[[-25 -17 -33]
 [-13 -42 -30]
 [ -8  27   4]
 [ 42  14  10]
 [-33  -5  -1]]
->
[[-42 -30]
 [ 27   4]]

[[-19  13   7 -12]
 [ -4  -7  -1  -6]
 [  0 -36  -5   3]
 [  5  34   6   7]
 [  8  28   3   0]]
->
[[ -7  -1]
 [-36  -5]]

[[  1   7 -35]
 [  2  15  -8]
 [ -3 -14  18]
 [ -2   7   8]
 [  5  -3 -42]]
->
[[ 15  -8]
 [-14  18]]

[[-12 -26 -33  -4  28]
 [  4 -22 -14  16  27]
 [ -2  -4 -19 -17  30]]
->
[[-22 -14]
 [ -4 -19]]

[[  0 -43   3]
 [ -3  -3   3]
 [ -6 -10  -8]]
->
[[ -3   3]
 [-10  -8]]

[[ -7  36  24]
 [ -8  -6  26]
 [-12 -17 -14]]
->
[[ -6  26]
 [-17 -14]]

[[ -5  -9   7   1]
 [ -2  -2  26  -9]
 [-12  -1 -29  -4]
 [  4   4 -35   4]]
->
[[ -2  26]
 [ -1 -29]]
---
[[  2   4 -11  10   7  -6  26 -32  -8  -4  27   3]
 [  0  21 -21  27   9   0  -3 -23 -12   6 -22  -4]
 [ 16  13  -8   5   4  33 -18  30  -5  -2 -30   7]
 [ -4  19 -19  24  10  -6   9 -32 -13   6  -7  -2]
 [ 15  10   1  -8   4  40 -12  40  -3  -4 -20  14]
 [ -3  13 -15  19  10  -8  20 -36 -12   2  12   1]
 [ 11  18 -16  17   5  23 -18  14  -8   1 -35   1]
 [  5  21 -20  24   7  13 -12  -3 -10   5 -32  -3]]
->
[[ 15  10   1  -8   4  40 -12  40  -3  -4 -20  14]
 [ 16  13  -8   5   4  33 -18  30  -5  -2 -30   7]
 [  2   4 -11  10   7  -6  26 -32  -8  -4  27   3]
 [ -3  13 -15  19  10  -8  20 -36 -12   2  12   1]
 [ 11  18 -16  17   5  23 -18  14  -8   1 -35   1]
 [ -4  19 -19  24  10  -6   9 -32 -13   6  -7  -2]
 [  5  21 -20  24   7  13 -12  -3 -10   5 -32  -3]
 [  0  21 -21  27   9   0  -3 -23 -12   6 -22  -4]]

[[-24  34 -14 -25  10 -18  -6  26]
 [ -1  -6  -7 -13  -3  -2  -4  -3]
 [-14  20  -8  -7   0 -11 -13  13]
 [ -9  15   6  10  -2   4 -12  -1]]
->
[[ -9  15   6  10  -2   4 -12  -1]
 [ -1  -6  -7 -13  -3  -2  -4  -3]
 [-14  20  -8  -7   0 -11 -13  13]
 [-24  34 -14 -25  10 -18  -6  26]]

[[ -1  22 -24  35 -10   7  22   9  -9  24  12  19  12 -34]
 [ 14   8  10 -11  17   7  -5  -3   2   1  14   7  11  17]
 [ 27  12 -17  21 -10 -31  12  -5   4  17   6   1   5 -24]]
->
[[ 14   8  10 -11  17   7  -5  -3   2   1  14   7  11  17]
 [ 27  12 -17  21 -10 -31  12  -5   4  17   6   1   5 -24]
 [ -1  22 -24  35 -10   7  22   9  -9  24  12  19  12 -34]]

[[ -3  13  -4  -8  -1 -24]
 [  7 -18   4  16  22  10]
 [-17   4  -7  26   5  -4]
 [  1  24 -37 -30   3 -25]
 [ -4 -37   7  15   4 -15]]
->
[[ -4 -37   7  15   4 -15]
 [  7 -18   4  16  22  10]
 [ -3  13  -4  -8  -1 -24]
 [-17   4  -7  26   5  -4]
 [  1  24 -37 -30   3 -25]]

[[  2   2  30  30 -23]
 [-11   1  31  38   5]]
->
[[-11   1  31  38   5]
 [  2   2  30  30 -23]]

[[-25  39 -24]
 [ -1 -22  24]]
->
[[ -1 -22  24]
 [-25  39 -24]]
---
[[ 15  -9  -5   0 -13   8   1  -6   6]
 [ -3  -3 -14   3   1   0  -2  -1  -5]
 [ 19  12  38   2  -1   7  -2  -3   9]
 [ -8 -34  -2  11 -14   6 -22 -17 -27]
 [ 15   3  13   1  -5   8   0  -4   6]
 [-17 -14 -17   9   4  -3 -14  -5 -24]
 [ -2  13 -11  -3   8  -5   9   7   8]
 [  0  22  -3  -4  15  -4  12  12  10]
 [  2 -17 -34  -2  -9   6   2  -8  -4]]
->
[[ -3  -3 -14   3   1   0  -2  -1  -5]
 [ -8 -34  -2  11 -14   6 -22 -17 -27]
 [-17 -14 -17   9   4  -3 -14  -5 -24]
 [  0  22  -3  -4  15  -4  12  12  10]]

[[12 15 17 13 18 30 16 22 14 23 10]
 [13 20 15 27 29 19 18 29 16 27 30]
 [17 23 19 21 19 19 16 14 22 22 16]
 [22 19 23 12 26 27 27 21 28 32 22]
 [22 20 18 17 20 15 21 19 22 16 14]
 [22 14 19 18 15 24 31 25 22 21 20]]
->
[[13 20 15 27 29 19 18 29 16 27 30]
 [22 19 23 12 26 27 27 21 28 32 22]
 [22 14 19 18 15 24 31 25 22 21 20]]

[[  6  14  18  18  -9  20  -1   4 -10]
 [  6  11 -17 -31  16 -33 -15   9  -4]
 [  0 -17   8  18   5  43   8  17  -8]
 [ 13  17  16   0  -2  -4  -3  -2  -8]
 [-32  14  -2  -3 -16   8 -26  15 -19]
 [-28  -8 -15  14 -23  -4   1 -18  17]]
->
[[  6  11 -17 -31  16 -33 -15   9  -4]
 [ 13  17  16   0  -2  -4  -3  -2  -8]
 [-28  -8 -15  14 -23  -4   1 -18  17]]

[[ -2  14  20  -8 -15  15   8  12   8]
 [  1  14  14  13  18  -7 -11   2 -10]
 [  9   4   0  19 -12  10   6   6  13]
 [ -7 -15  -3  -8   5  -9   3   0  -8]
 [-27  14  -8  12   5 -10   2   2  24]
 [ -7  -7 -12  15  -9   2   4  13   7]
 [ 12   1   9  -2  -7  -4  21  12   1]
 [  1 -18  -7  15   8  -5  -8   1 -11]
 [ -7  11  10  21   4  12 -18   1   4]
 [-19  -7   8 -43   6 -14  14  -7  -3]]
->
[[  1  14  14  13  18  -7 -11   2 -10]
 [ -7 -15  -3  -8   5  -9   3   0  -8]
 [ -7  -7 -12  15  -9   2   4  13   7]
 [  1 -18  -7  15   8  -5  -8   1 -11]
 [-19  -7   8 -43   6 -14  14  -7  -3]]

[[  3  32 -19 -21   2  15]
 [  0  19  -1  11   0  -4]
 [ 19  -9   1  16  -6   5]]
->
[[ 0 19 -1 11  0 -4]]

[[ 10 -11  -5]
 [ -3 -19  -7]
 [  2 -11  -2]
 [ 17 -18 -17]
 [ 12  -9  -1]
 [  9 -30   6]
 [  7 -16  -1]
 [  5 -16   2]
 [  4 -33 -18]
 [ 11  -6  -4]
 [ 11 -14 -12]
 [  7 -17  -8]]
->
[[ -3 -19  -7]
 [ 17 -18 -17]
 [  9 -30   6]
 [  5 -16   2]
 [ 11  -6  -4]
 [  7 -17  -8]]

[[-15  15  17  19]
 [-31 -22   3  13]
 [ 45 -17  35  42]
 [ -9  34  24  20]
 [-26 -30  12  27]
 [-13  15  36 -16]]
->
[[-31 -22   3  13]
 [ -9  34  24  20]
 [-13  15  36 -16]]
---
[[ 21  11  12 -26  10   3  17 -21  29   4 -39  18]
 [  6  11  11  -5 -11   4  13 -25   9  12 -12  14]]
->
[[ 21  11  12 -26  10   3  17 -21  29   4 -39  18]]

[[-11 -12 -37  -6 -42  25  25]
 [ 13  34 -17 -27  37  -1  39]
 [ 10 -41  30 -38  -8   2   2]]
->
[[-11 -12 -37  -6 -42  25  25]
 [ 10 -41  30 -38  -8   2   2]]

[[  4 -12 -18   0  16 -23  10 -29  -5  -5   2  10   1   4   3]
 [ -8  16 -22   1 -24   9  -4  -1   3  12  -2  -4   3  -7   3]
 [  3  -1  25  -6   0 -17 -12 -32 -10  -9  -7   1   0  -8   8]]
->
[[  4 -12 -18   0  16 -23  10 -29  -5  -5   2  10   1   4   3]
 [  3  -1  25  -6   0 -17 -12 -32 -10  -9  -7   1   0  -8   8]]

[[ -3  28   6  -1   4 -12  -5  -9   9  23]
 [  4 -11   1  11  -8  -1   7  -7  19  16]
 [  6  30   2   0   1  -4   0   3   4   9]
 [ -2   2  -1  -3  -1   1   1   3  -3  -7]
 [ -4 -37  -1   8  -5   2   1 -10  11   7]
 [  5   0   1   8  -7  -2   5  -4  15  13]]
->
[[ -3  28   6  -1   4 -12  -5  -9   9  23]
 [  6  30   2   0   1  -4   0   3   4   9]
 [ -4 -37  -1   8  -5   2   1 -10  11   7]]

[[  1  -1  -5   5]
 [ 22   3 -16  14]
 [ 24   6 -15  15]
 [  0   0  -2   2]
 [  6   2  10  35]
 [ 21  24 -26  15]
 [  4  -7 -12  -5]
 [  0   0  -1   0]]
->
[[  1  -1  -5   5]
 [ 24   6 -15  15]
 [  6   2  10  35]
 [  4  -7 -12  -5]]

[[ -5  23   8  31  -6   0  15  -9 -14  -1  -3  -1   5   3  -9   6]
 [  9 -42  19   7  -1  33  12  -4  -7  -8 -16  -1 -15 -17  -4   2]]
->
[[ -5  23   8  31  -6   0  15  -9 -14  -1  -3  -1   5   3  -9   6]]
